Below are the code and all the weights of a small trained network. Each question names an input and a target symbol and asks about switching units off, where a switched-off unit gives its printed mean instead of its output.

import numpy as np


def w(rows, s, z=0):
    codes = np.array(rows[::2]) - 128.0
    scale = np.full(codes.shape[1], s)
    scale[-1] = z or s
    return codes * scale


def norm(h):
    return h / np.sqrt((h * h).mean(-1, keepdims=True) + 1e-5)


def f(y):
    return y / 2 * (1 + np.tanh(0.7978845608 * (y + 0.044715 * y**3)))


def softmax(a):
    e = np.exp(a - a.max(-1, keepdims=True))
    return e / e.sum(-1, keepdims=True)


def log_softmax(a):
    a = a - a.max(-1, keepdims=True)
    return a - np.log(np.exp(a).sum(-1, keepdims=True))


def net(x, mask):
    ids = ['ΘΛΞΠΣΨΩαβγδεζημτ'.index(c) for c in x.split()]
    T = len(ids)
    res = E[ids] + P[:T]
    r = norm(res)
    for j in range(2):
        rows = slice(3 * j, 3 * j + 3)
        q, k, v = (r @ M[0][rows].T for M in (Q, K, V))
        z = softmax(np.where(np.tri(T) > 0, q @ k.T / 3**0.5, -1e9)) @ v
        o = O[0][rows]
        res = res + np.where(mask[j], z, o[:, -1]) @ o[:, :-1]
    y = f(norm(res) @ A[0][:, :-1].T + A[0][:, -1])
    res = res + np.where(mask[2:10], y, B[0][:, -1]) @ B[0][:, :-1]
    return log_softmax(norm(res)[-1] @ U[:, :-1].T + U[:, -1])


Q, K, V, O, A, B = {}, {}, {}, {}, {}, {}
E = w([
[183,189,121,87],'Θ',
[155,126,150,193],'Λ',
[182,4,141,107],'Ξ',
[127,111,140,215],'Π',
[167,148,130,144],'Σ',
[159,138,149,164],'Ψ',
[125,118,143,197],'Ω',
[170,164,125,122],'α',
[167,151,127,139],'β',
[176,155,125,162],'γ',
[113,134,135,138],'δ',
[158,131,112,143],'ε',
[110,145,139,142],'ζ',
[155,152,133,127],'η',
[97,175,103,167],'μ',
[110,106,75,143],'τ',
],0.012)
P = w([
[43,61,218,253],'0',
[78,96,191,230],'1',
[93,119,165,195],'2',
[111,126,160,169],'3',
[125,142,162,147],'4',
[136,153,156,132],'5',
[129,147,146,116],'6',
[137,153,144,106],'7',
[134,155,135,96],'8',
[140,156,136,92],'9',
[138,140,138,65],'10',
[140,153,139,82],'11',
[144,161,137,85],'12',
],0.0032)
Q[0] = w([
[86,97,55,107],'H1',
[85,154,152,144],'H1',
[135,160,128,183],'H1',
[159,38,254,111],'H2',
[154,97,166,215],'H2',
[159,206,166,196],'H2',
],0.0083)
K[0] = w([
[195,67,137,157],'H1',
[83,146,159,175],'H1',
[73,127,119,11],'H1',
[59,210,105,197],'H2',
[156,167,101,122],'H2',
[131,78,2,69],'H2',
],0.0075)
V[0] = w([
[76,123,220,111],'H1',
[176,116,107,166],'H1',
[190,66,151,142],'H1',
[214,104,217,146],'H2',
[134,2,97,73],'H2',
[149,91,130,77],'H2',
],0.0069)
O[0] = w([
[72,76,121,34,112],'H1',
[179,141,54,151,171],'H1',
[255,130,121,81,111],'H1',
[128,119,206,98,181],'H2',
[124,87,75,55,3],'H2',
[170,56,161,98,59],'H2',
],0.006,0.0052)
A[0] = w([
[81,155,115,113,130],'N1',
[78,128,195,185,150],'N2',
[147,134,91,166,196],'N3',
[126,118,214,120,166],'N4',
[115,144,154,1,2],'N5',
[99,33,157,188,233],'N6',
[41,136,63,131,198],'N7',
[203,184,166,107,220],'N8',
],0.0085,0.0024)
B[0] = w([
[176,161,98,143,137],'N1',
[48,124,109,36,242],'N2',
[138,78,98,8,204],'N3',
[138,57,86,6,155],'N4',
[65,225,106,78,118],'N5',
[255,245,117,30,168],'N6',
[186,69,66,158,166],'N7',
[54,30,112,145,255],'N8',
],0.0052,0.0049)
U = w([
[103,104,126,90,2],'Θ',
[166,105,136,107,31],'Λ',
[233,99,135,87,48],'Ξ',
[173,146,133,116,3],'Π',
[141,102,157,105,52],'Σ',
[133,86,134,95,76],'Ψ',
[150,110,118,129,127],'Ω',
[131,93,157,128,77],'α',
[126,83,145,134,80],'β',
[186,137,184,190,161],'γ',
[118,119,114,59,144],'δ',
[172,87,121,134,183],'ε',
[93,130,132,86,126],'ζ',
[109,86,153,119,100],'η',
[53,180,108,195,204],'μ',
[183,137,11,146,199],'τ',
],0.013,0.004)

Each question gives the input, a string of symbols that net reads in full, and the target symbol t.
The units are the heads (3 rows each of Q, K, V and O) and the neurons (one row each of A and B). Each row of codes is followed by its name. A weight is (code - 128) times the scale printed after its matrix; where a second scale follows, it is the last column's (O, A, B and U).
mask holds one flag per unit, heads first, then neurons. A switched-off unit (its flag False) gives its mean, the last column of its rows in O or B, instead of its output. The means were averaged over made-up inputs and are rounded, as every weight is.
A unit's drop is (log p(t) with every unit on - log p(t) with that unit switched off) / (log p(t) with every unit on - log p(t) with every unit switched off).
The circuit of an input: a set's keep is (log p(t) with only the set's units on - log p(t) with every unit switched off) / (log p(t) with every unit on - log p(t) with every unit switched off). Starting from all 10 units, units are removed one at a time, each time the one whose removal leaves the highest keep (on an exact tie, the one counted first), for as long as the keep stays at least 0.8.
circuit, biggest first: the units of the circuit, biggest drop first
top k neurons: the k neurons with the biggest drops, biggest first
which heads matter: for each layer, one digit per head in row order, 1 if its drop is at least 0.15 and else 0, layers parted by /
drop of u: that unit's drop, to one decimal
input α β Π τ Π γ δ μ Σ τ Π τ ζ, target τ: circuit, biggest first => (H2; N7)
input Ω Σ β Θ γ Ω γ Θ, target γ: circuit, biggest first => (N2; N3; H2; N6)
input μ η Σ α μ Λ, target μ: circuit, biggest first => (N2; H1)
input γ Σ γ τ Π δ, target τ: circuit, biggest first => (H2; N7)
input Θ ζ μ ζ β, target μ: which heads matter => 01
input β Λ τ α, target τ: top 2 neurons => (N3; N2)
input γ Σ μ μ τ Σ β Π τ Π, target τ: which heads matter => 01
input γ μ Ω μ Π Ψ, target μ: circuit, biggest first => (H2; H1)
input β γ Σ γ γ α Σ, target γ: which heads matter => 11
input Θ γ Σ γ Ω τ Ω, target τ: circuit, biggest first => (H2; N6)
input μ γ μ Σ Θ, target μ: which heads matter => 00
input Θ γ γ μ Π τ η, target τ: circuit, biggest first => (H2)
input ζ δ μ μ μ ε, target μ: which heads matter => 01
input Θ Λ γ τ Σ, target τ: circuit, biggest first => (H2)
input γ γ μ μ Σ δ Θ μ Π η, target μ: circuit, biggest first => (H2; N6)
input Λ γ α μ μ Ξ Σ Λ μ, target τ: top 2 neurons => (N7; N2)
input Λ μ τ μ μ Θ μ Σ τ ζ Θ μ Λ, target μ: top 2 neurons => (N2; N4)
input γ Λ γ Π, target γ: which heads matter => 11
input ε α γ Π η Π τ Λ, target τ: drop of N8 => 0.0
input μ ζ Θ γ γ μ Ψ, target μ: drop of N2 => 0.1
input Ω μ Θ τ Ψ, target τ: drop of H2 => 1.4
input Σ μ ε, target μ: top neuron => (N7)
input μ τ Θ, target τ: drop of H2 => 3.9
